Below are the code and all the weights of a small trained network. Each question names an input and a class and asks about switching units off, where a switched-off unit gives its printed mean instead of its output.

import numpy as np


def w(rows, s, z=0):
    codes = np.array(rows[::2]) - 128.0
    scale = np.full(codes.shape[1], s)
    scale[-1] = z or s
    return codes * scale


def norm(h):
    return h / np.sqrt((h * h).mean(-1, keepdims=True) + 1e-5)


def f(y):
    return y / 2 * (1 + np.tanh(0.7978845608 * (y + 0.044715 * y**3)))


def log_softmax(a):
    a = a - a.max(-1, keepdims=True)
    return a - np.log(np.exp(a).sum(-1, keepdims=True))


def net(x, mask):
    res = np.array(x, float).reshape(1, 6) / 4 @ E
    u = 0
    for l in range(2):
        y = f(norm(res) @ A[l][:, :-1].T + A[l][:, -1])
        res = res + np.where(mask[u : u + 9], y, B[l][:, -1]) @ B[l][:, :-1]
        u += 9
    return log_softmax(norm(res)[-1] @ U[:, :-1].T + U[:, -1])


A, B = {}, {}
E = w([
[183,127,106,197,161,134,147,144,249,88],'x0',
[133,155,229,220,205,130,152,172,183,187],'x1',
[33,82,177,82,84,159,199,129,158,115],'x2',
[114,180,154,79,127,153,72,201,62,53],'x3',
[99,21,89,132,69,168,42,120,108,116],'x4',
[132,82,90,100,142,71,88,173,110,63],'x5',
],0.0018)
A[0] = w([
[138,178,125,117,157,109,114,165,114,65,143],'0.n1',
[100,63,116,103,126,103,130,205,188,57,7],'0.n2',
[60,54,161,179,69,206,178,119,199,133,95],'0.n3',
[68,92,191,142,134,156,102,147,119,175,73],'0.n4',
[147,140,62,84,129,75,90,118,45,106,143],'0.n5',
[97,6,45,95,1,165,37,75,102,119,91],'0.n6',
[79,15,72,95,44,108,101,91,103,104,195],'0.n7',
[144,172,196,171,183,141,148,159,156,150,209],'0.n8',
[29,128,162,49,21,212,212,97,128,98,45],'0.n9',
],0.0036,0.0017)
B[0] = w([
[166,78,101,91,78,147,114,133,111,85,156],'0.n1',
[99,97,234,137,242,115,110,156,133,118,135],'0.n2',
[104,142,25,141,101,137,101,102,53,157,182],'0.n3',
[94,174,178,121,132,118,137,131,69,156,138],'0.n4',
[106,154,73,63,71,125,135,98,95,133,190],'0.n5',
[68,8,20,132,28,221,66,182,85,92,252],'0.n6',
[80,81,120,162,39,224,41,182,75,160,234],'0.n7',
[121,30,78,113,36,152,81,129,87,143,201],'0.n8',
[4,124,137,44,57,235,160,161,135,175,196],'0.n9',
],0.003,0.0035)
A[1] = w([
[150,166,203,174,127,199,108,128,89,198,65],'1.n1',
[176,225,85,45,67,149,104,147,29,90,99],'1.n2',
[163,186,177,142,218,114,130,130,143,163,27],'1.n3',
[166,131,62,121,126,164,84,176,154,4,155],'1.n4',
[184,112,98,167,126,130,177,81,224,146,47],'1.n5',
[13,157,135,51,82,220,223,110,180,97,1],'1.n6',
[65,119,157,151,172,81,121,83,98,193,19],'1.n7',
[140,205,107,47,109,104,95,100,49,86,70],'1.n8',
[74,88,171,173,143,179,118,137,170,186,161],'1.n9',
],0.004,0.0012)
B[1] = w([
[40,62,49,46,39,192,123,144,99,75,160],'1.n1',
[58,107,88,198,116,131,165,90,114,218,251],'1.n2',
[58,91,116,76,97,151,113,126,92,104,132],'1.n3',
[146,61,198,13,95,201,75,226,128,70,221],'1.n4',
[86,234,132,148,184,52,193,37,110,167,163],'1.n5',
[102,32,25,128,18,221,5,175,22,117,237],'1.n6',
[130,95,141,110,128,123,96,208,108,79,121],'1.n7',
[65,152,75,251,131,107,197,53,139,219,179],'1.n8',
[93,148,59,96,76,123,131,107,55,136,198],'1.n9',
],0.0034,0.0029)
U = w([
[241,98,240,31,215,118,63,217,219,4,8],'0',
[105,253,113,224,232,8,243,4,154,226,136],'1',
[36,26,36,101,5,240,58,149,32,163,236],'2',
],0.0057,0.0012)

Each question gives the input, the list of numbers given to net, and the class t.
The units are the neurons (one row each of A and B). Each row of codes is followed by its name. A weight is (code - 128) times the scale printed after its matrix; where a second scale follows, it is the last column's (A, B and U).
mask holds one flag per neuron, layer by layer. A switched-off neuron (its flag False) gives its mean, the last column of its row in B, instead of its output. The means were averaged over made-up inputs and are rounded, as every weight is.
A unit's drop is (log p(t) with every unit on - log p(t) with that unit switched off) / (log p(t) with every unit on - log p(t) with every unit switched off).
most important unit: the unit with the biggest drop
k most important neurons: the k neurons with the biggest drops, biggest first
k most important neurons of layer l: the k neurons of layer l with the biggest drops, biggest first
drop when u is switched off: that unit's drop, to one decimal
input [4,6,-1,-2,2,-6], class 1: most important unit	0.n7
input [5,-3,2,-7,0,-2], class 1: 3 most important neurons	1.n5; 0.n6; 0.n9
input [4,6,-1,2,-4,-7], class 1: 4 most important neurons	0.n7; 1.n5; 1.n6; 0.n9
input [1,8,5,-2,-5,4], class 1: 2 most important neurons	0.n9; 0.n7
input [8,-4,4,5,-8,-2], class 0: 2 most important neurons of layer 0	0.n5; 0.n7
input [0,4,-3,-2,-2,-8], class 1: 4 most important neurons of layer 0	0.n7; 0.n9; 0.n6; 0.n2
input [5,-7,1,-2,-5,4], class 0: 4 most important neurons	0.n9; 1.n4; 0.n3; 0.n2
input [6,-5,3,0,-1,6], class 0: 2 most important neurons	0.n2; 1.n4
input [4,8,-1,-2,0,2], class 1: 2 most important neurons of layer 0	0.n7; 0.n6
input [5,8,5,4,-3,4], class 0: 2 most important neurons of layer 0	0.n9; 0.n7
input [-2,1,-4,-2,-1,3], class 1: drop when 0.n6 is switched off	0.2
input [8,-3,-8,1,-6,8], class 0: drop when 1.n4 is switched off	0.3
input [-1,6,-2,-5,-6,1], class 1: drop when 0.n4 is switched off	0.0
input [0,7,-5,8,7,7], class 0: most important neuron of layer 1	1.n6
